Below is a small trained network, with its code and all its weights. Each question gives an input and a target symbol and asks what happens when units are switched off, that is, made to give their printed mean instead of their output.

import numpy as np


def w(rows, s, z=0):
    codes = np.array(rows[::2]) - 128.0
    scale = np.full(codes.shape[1], s)
    scale[-1] = z or s
    return codes * scale


def norm(h):
    return h / np.sqrt((h * h).mean(-1, keepdims=True) + 1e-5)


def f(y):
    return np.maximum(y, 0)


def softmax(a):
    e = np.exp(a - a.max(-1, keepdims=True))
    return e / e.sum(-1, keepdims=True)


def log_softmax(a):
    a = a - a.max(-1, keepdims=True)
    return a - np.log(np.exp(a).sum(-1, keepdims=True))


def net(x, mask):
    ids = ['αβγδζηθλμξπστφψω'.index(c) for c in x.split()]
    T = len(ids)
    res = E[ids] + P[:T]
    r = norm(res)
    for j in range(3):
        rows = slice(2 * j, 2 * j + 2)
        q, k, v = (r @ M[0][rows].T for M in (Q, K, V))
        z = softmax(np.where(np.tri(T) > 0, q @ k.T / 2**0.5, -1e9)) @ v
        o = O[0][rows]
        res = res + np.where(mask[j], z, o[:, -1]) @ o[:, :-1]
    y = f(norm(res) @ A[0][:, :-1].T + A[0][:, -1])
    res = res + np.where(mask[3:11], y, B[0][:, -1]) @ B[0][:, :-1]
    return log_softmax(norm(res)[-1] @ U[:, :-1].T + U[:, -1])


Q, K, V, O, A, B = {}, {}, {}, {}, {}, {}
E = w([
[135,176,106,115],'α',
[152,190,131,89],'β',
[80,150,118,177],'γ',
[72,144,103,181],'δ',
[79,129,122,135],'ζ',
[80,202,143,161],'η',
[131,197,100,111],'θ',
[117,138,89,132],'λ',
[77,151,108,190],'μ',
[103,164,98,179],'ξ',
[102,169,198,110],'π',
[101,97,100,44],'σ',
[121,117,48,107],'τ',
[122,151,1,140],'φ',
[207,130,155,82],'ψ',
[53,70,130,94],'ω',
],0.0055)
P = w([
[59,252,81,82],'0',
[91,214,93,113],'1',
[105,187,109,120],'2',
[123,171,111,137],'3',
[130,153,116,147],'4',
[141,131,120,153],'5',
[150,119,123,161],'6',
[161,111,115,171],'7',
],0.0041)
Q[0] = w([
[156,55,174,126],'h0',
[46,154,5,135],'h0',
[143,159,5,237],'h1',
[22,57,158,208],'h1',
[172,64,130,44],'h2',
[208,220,206,230],'h2',
],0.012)
K[0] = w([
[75,177,136,101],'h0',
[172,2,116,129],'h0',
[76,251,106,199],'h1',
[58,62,169,198],'h1',
[100,118,53,93],'h2',
[172,7,183,173],'h2',
],0.013)
V[0] = w([
[122,113,4,137],'h0',
[164,195,149,192],'h0',
[80,80,77,103],'h1',
[77,141,167,197],'h1',
[102,94,78,67],'h2',
[158,143,40,156],'h2',
],0.011)
O[0] = w([
[163,251,198,254,254],'h0',
[103,214,3,80,193],'h0',
[111,72,199,225,120],'h1',
[24,176,72,150,230],'h1',
[156,49,197,174,67],'h2',
[208,78,65,201,175],'h2',
],0.005)
A[0] = w([
[236,144,175,63,1],'n0',
[135,211,180,95,194],'n1',
[174,133,167,185,10],'n2',
[91,116,171,66,40],'n3',
[125,114,117,176,49],'n4',
[67,45,126,109,158],'n5',
[121,103,1,176,173],'n6',
[29,107,115,200,214],'n7',
],0.008,0.00089)
B[0] = w([
[153,2,69,100,156],'n0',
[78,64,183,83,224],'n1',
[96,151,197,63,173],'n2',
[79,168,168,198,142],'n3',
[110,102,119,170,162],'n4',
[100,43,182,121,138],'n5',
[245,110,213,90,252],'n6',
[108,12,32,124,249],'n7',
],0.0091,0.0048)
U = w([
[185,216,208,73,129],'α',
[36,154,166,40,137],'β',
[100,112,32,161,81],'γ',
[106,112,85,167,1],'δ',
[183,41,115,52,38],'ζ',
[97,115,54,137,44],'η',
[196,193,194,72,117],'θ',
[176,92,239,148,66],'λ',
[164,184,54,155,245],'μ',
[225,207,75,174,185],'ξ',
[16,211,83,54,163],'π',
[104,29,217,168,139],'σ',
[105,192,223,207,104],'τ',
[121,205,204,224,89],'φ',
[205,52,102,11,129],'ψ',
[76,2,169,158,181],'ω',
],0.0083,0.0043)

Each question gives the input, a string of symbols that net reads in full, and the target symbol t.
The units are the heads (2 rows each of Q, K, V and O) and the neurons (one row each of A and B). Each row of codes is followed by its name. A weight is (code - 128) times the scale printed after its matrix; where a second scale follows, it is the last column's (O, A, B and U).
mask holds one flag per unit, heads first, then neurons. A switched-off unit (its flag False) gives its mean, the last column of its rows in O or B, instead of its output. The means were averaged over made-up inputs and are rounded, as every weight is.
A unit's drop is (log p(t) with every unit on - log p(t) with that unit switched off) / (log p(t) with every unit on - log p(t) with every unit switched off).
The circuit of an input: a set's keep is (log p(t) with only the set's units on - log p(t) with every unit switched off) / (log p(t) with every unit on - log p(t) with every unit switched off). Starting from all 11 units, units are removed one at a time, each time the one whose removal leaves the highest keep (on an exact tie, the one counted first), for as long as the keep stays at least 0.8.
units of the circuit, in order: the units of the circuit, biggest drop first
unit that matters most: the unit with the biggest drop
k most important neurons: the k neurons with the biggest drops, biggest first
heads that matter: for each layer, one digit per head in row order, 1 if its drop is at least 0.15 and else 0, layers parted by /
drop of u: that unit's drop, to one decimal
input μ ξ ξ ξ δ, target ξ: units of the circuit, in order	[n6; h0]
input ζ π ψ ψ φ, target ψ: units of the circuit, in order	[n6]
input ω μ ω ξ, target ω: heads that matter	100
input ξ ξ λ ξ π, target π: heads that matter	000
input π ξ π η δ, target π: heads that matter	101
input ψ ζ ξ α ψ ξ π γ, target π: heads that matter	001
input τ β μ θ ξ π, target π: heads that matter	001
input ξ ξ θ ξ λ, target ξ: heads that matter	001
input ω θ ψ ξ ζ π, target β: 4 most important neurons	[n6; n1; n7; n3]
input ω ψ θ ω η, target ω: 2 most important neurons	[n7; n1]
input η ψ η λ ξ π ψ ξ, target ψ: drop of h0	0.7
input ξ β ξ α π δ, target π: drop of h2	0.8
input ξ ξ π γ, target π: drop of h0	0.1
input α λ π ξ ξ ψ ξ, target ψ: drop of h0	0.6
input φ π ξ ζ δ π ξ η, target π: unit that matters most	h2
